Below are the code and all the weights of a small trained network. Each question names an input and a class and asks about switching units off, where a switched-off unit gives its printed mean instead of its output.

import numpy as np


def w(rows, s, z=0):
    codes = np.array(rows[::2]) - 128.0
    scale = np.full(codes.shape[1], s)
    scale[-1] = z or s
    return codes * scale


def f(y):
    return np.maximum(y, 0)


def log_softmax(a):
    a = a - a.max(-1, keepdims=True)
    return a - np.log(np.exp(a).sum(-1, keepdims=True))


def net(x, mask):
    res = np.array(x, float).reshape(1, 2) / 4 @ E
    y = f(res @ A[0][:, :-1].T + A[0][:, -1])
    res = res + np.where(mask, y, B[0][:, -1]) @ B[0][:, :-1]
    return log_softmax(res[-1] @ U[:, :-1].T + U[:, -1])


A, B = {}, {}
E = w([
[148,194,170,100,152,171,4,105,155,171,179,181],'x0',
[55,179,68,83,115,222,117,40,153,146,36,103],'x1',
],0.012)
A[0] = w([
[65,172,134,49,108,220,135,51,177,177,42,87,85],'n0',
[129,192,155,65,183,203,22,58,243,221,179,195,127],'n1',
[104,201,44,25,78,130,172,18,209,192,63,57,107],'n2',
[93,134,137,203,2,148,189,116,157,75,79,112,253],'n3',
[88,55,70,168,25,106,170,171,98,75,95,45,60],'n4',
[66,136,81,109,128,132,241,134,121,104,94,60,61],'n5',
],0.0059,0.0077)
B[0] = w([
[192,98,195,146,123,81,152,124,146,173,188,164,222],'n0',
[164,148,126,171,64,130,90,59,99,82,78,151,246],'n1',
[171,160,154,150,111,61,188,139,206,229,160,167,225],'n2',
[161,132,194,254,126,193,143,93,96,50,94,141,216],'n3',
[172,94,141,103,76,75,23,97,77,173,106,123,185],'n4',
[158,117,116,103,13,100,103,80,128,111,81,57,177],'n5',
],0.0097,0.014)
U = w([
[176,114,161,139,139,52,157,171,154,165,196,142,101],'0',
[148,136,112,131,76,145,66,104,95,101,71,118,46],'1',
[118,156,145,160,152,216,166,126,139,82,104,150,254],'2',
[23,110,19,67,152,150,151,147,165,168,109,117,71],'3',
[56,122,34,64,145,127,127,149,140,163,98,68,73],'4',
[82,117,49,26,190,205,156,138,152,172,108,63,70],'5',
[69,134,53,33,172,173,151,142,202,175,116,34,72],'6',
[75,148,11,61,157,166,144,178,178,176,87,75,71],'7',
],0.011,0.01)

Each question gives the input, the list of numbers given to net, and the class t.
The units are the neurons (one row each of A and B). Each row of codes is followed by its name. A weight is (code - 128) times the scale printed after its matrix; where a second scale follows, it is the last column's (A, B and U).
mask holds one flag per neuron, in row order. A switched-off neuron (its flag False) gives its mean, the last column of its row in B, instead of its output. The means were averaged over made-up inputs and are rounded, as every weight is.
A unit's drop is (log p(t) with every unit on - log p(t) with that unit switched off) / (log p(t) with every unit on - log p(t) with every unit switched off).
The circuit of an input: a set's keep is (log p(t) with only the set's units on - log p(t) with every unit switched off) / (log p(t) with every unit on - log p(t) with every unit switched off). Starting from all 6 units, units are removed one at a time, each time the one whose removal leaves the highest keep (on an exact tie, the one counted first), for as long as the keep stays at least 0.8.
units of the circuit, in order: the units of the circuit, biggest drop first
unit that matters most: the unit with the biggest drop
k most important neurons: the k neurons with the biggest drops, biggest first
drop of u: that unit's drop, to one decimal
input [-4,6], class 0: unit that matters most : n2
input [1,1], class 2: 2 most important neurons : [n4 n5]
input [0,3], class 2: 3 most important neurons : [n4 n3 n5]
input [-2,-1], class 2: 2 most important neurons : [n2 n0]
input [3,4], class 0: units of the circuit, in order : [n0 n2]
input [0,-3], class 2: 3 most important neurons : [n2 n0 n4]
input [2,8], class 0: 2 most important neurons : [n2 n0]
input [-3,-1], class 2: 3 most important neurons : [n1 n2 n0]
input [-5,0], class 1: 2 most important neurons : [n4 n5]
input [-7,7], class 0: 3 most important neurons : [n2 n0 n1]
input [5,-3], class 1: 4 most important neurons : [n2 n0 n1 n3]
input [-5,-4], class 1: 2 most important neurons : [n2 n0]
input [2,3], class 2: 3 most important neurons : [n4 n5 n1]
input [-4,-1], class 1: units of the circuit, in order : [n2]
input [-2,7], class 0: drop of n2 : 0.3
input [-1,8], class 0: drop of n2 : 0.3
input [3,-3], class 2: drop of n2 : 0.7
